Below are the code and all the weights of a small trained network. Each question names an input and a class and asks about switching units off, where a switched-off unit gives its printed mean instead of its output.

import numpy as np


def w(rows, s, z=0):
    codes = np.array(rows[::2]) - 128.0
    scale = np.full(codes.shape[1], s)
    scale[-1] = z or s
    return codes * scale


def f(y):
    return y / 2 * (1 + np.tanh(0.7978845608 * (y + 0.044715 * y**3)))


def log_softmax(a):
    a = a - a.max(-1, keepdims=True)
    return a - np.log(np.exp(a).sum(-1, keepdims=True))


def net(x, mask):
    res = np.array(x, float).reshape(1, 6) / 4 @ E
    y = f(res @ A[0][:, :-1].T + A[0][:, -1])
    res = res + np.where(mask, y, B[0][:, -1]) @ B[0][:, :-1]
    return log_softmax(res[-1] @ U[:, :-1].T + U[:, -1])


A, B = {}, {}
E = w([
[141,120,136,126,122],'x0',
[92,149,107,131,141],'x1',
[76,36,97,96,142],'x2',
[162,146,140,63,218],'x3',
[108,139,116,131,136],'x4',
[224,120,10,127,114],'x5',
],0.013)
A[0] = w([
[96,103,108,197,60,125],'N0',
[176,134,61,174,133,183],'N1',
[147,98,42,114,128,171],'N2',
[88,130,180,143,126,116],'N3',
[162,183,78,134,111,164],'N4',
[61,146,183,148,119,154],'N5',
[109,170,68,126,131,209],'N6',
[116,82,220,133,175,225],'N7',
[152,140,142,51,255,95],'N8',
[55,148,195,132,122,159],'N9',
[118,130,130,192,11,120],'N10',
[105,139,164,99,109,166],'N11',
[149,214,142,124,95,70],'N12',
[143,9,132,84,137,64],'N13',
[55,109,146,109,125,131],'N14',
[135,156,96,103,125,219],'N15',
[71,49,95,91,74,35],'N16',
[180,139,58,139,164,220],'N17',
[98,198,216,104,95,159],'N18',
[109,124,174,163,161,185],'N19',
[87,4,110,110,184,26],'N20',
[81,90,139,215,37,138],'N21',
[113,122,174,178,200,248],'N22',
[145,114,78,137,111,190],'N23',
[149,108,148,108,81,196],'N24',
[164,122,144,101,215,107],'N25',
[180,220,172,199,117,66],'N26',
[144,110,142,141,123,201],'N27',
[191,141,175,133,72,46],'N28',
],0.011,0.0016)
B[0] = w([
[88,247,125,49,124,212],'N0',
[183,82,66,177,120,202],'N1',
[221,64,165,156,115,202],'N2',
[183,82,84,123,148,191],'N3',
[189,107,141,207,102,187],'N4',
[191,94,109,142,91,218],'N5',
[131,93,120,136,118,161],'N6',
[183,91,129,137,49,228],'N7',
[41,208,50,82,83,247],'N8',
[180,91,106,155,72,232],'N9',
[98,206,125,54,76,232],'N10',
[185,45,88,144,117,164],'N11',
[122,170,129,221,204,182],'N12',
[118,143,164,153,181,212],'N13',
[131,73,126,173,140,198],'N14',
[156,94,130,126,100,152],'N15',
[84,156,176,134,215,211],'N16',
[182,88,74,136,97,206],'N17',
[148,67,116,176,142,220],'N18',
[119,85,138,133,97,177],'N19',
[77,175,206,227,241,237],'N20',
[94,189,91,78,85,244],'N21',
[168,99,43,118,85,187],'N22',
[172,88,111,112,123,173],'N23',
[127,135,134,135,84,148],'N24',
[2,198,59,8,76,195],'N25',
[102,196,195,216,218,219],'N26',
[125,106,148,105,110,138],'N27',
[131,133,136,120,160,166],'N28',
],0.0069,0.011)
U = w([
[182,3,82,148,84,202],'0',
[100,183,75,22,92,193],'1',
[127,135,172,209,251,2],'2',
],0.012,0.00074)

Each question gives the input, the list of numbers given to net, and the class t.
The units are the neurons (one row each of A and B). Each row of codes is followed by its name. A weight is (code - 128) times the scale printed after its matrix; where a second scale follows, it is the last column's (A, B and U).
mask holds one flag per neuron, in row order. A switched-off neuron (its flag False) gives its mean, the last column of its row in B, instead of its output. The means were averaged over made-up inputs and are rounded, as every weight is.
A unit's drop is (log p(t) with every unit on - log p(t) with that unit switched off) / (log p(t) with every unit on - log p(t) with every unit switched off).
k most important neurons: the k neurons with the biggest drops, biggest first
drop when u is switched off: that unit's drop, to one decimal
input [0,0,-8,-8,5,-7], class 1: 3 most important neurons => N10, N21, N0
input [-3,2,8,-6,2,-5], class 2: 2 most important neurons => N20, N16
input [7,-2,7,-7,4,0], class 1: most important neuron => N21
input [1,3,6,4,-8,-6], class 0: 2 most important neurons => N7, N26
input [8,-1,-7,0,-3,5], class 2: 2 most important neurons => N26, N12
input [-7,-6,6,5,-7,1], class 2: 2 most important neurons => N20, N13
input [-1,1,0,-8,1,-8], class 0: 2 most important neurons => N9, N18
input [-7,-3,-5,-8,6,-6], class 1: 3 most important neurons => N10, N0, N21
input [8,5,-4,-7,-3,-5], class 1: drop when N10 is switched off => 0.8
input [6,7,4,1,4,-2], class 2: drop when N20 is switched off => 0.2
input [-7,-2,0,5,6,-7], class 0: drop when N22 is switched off => 0.0
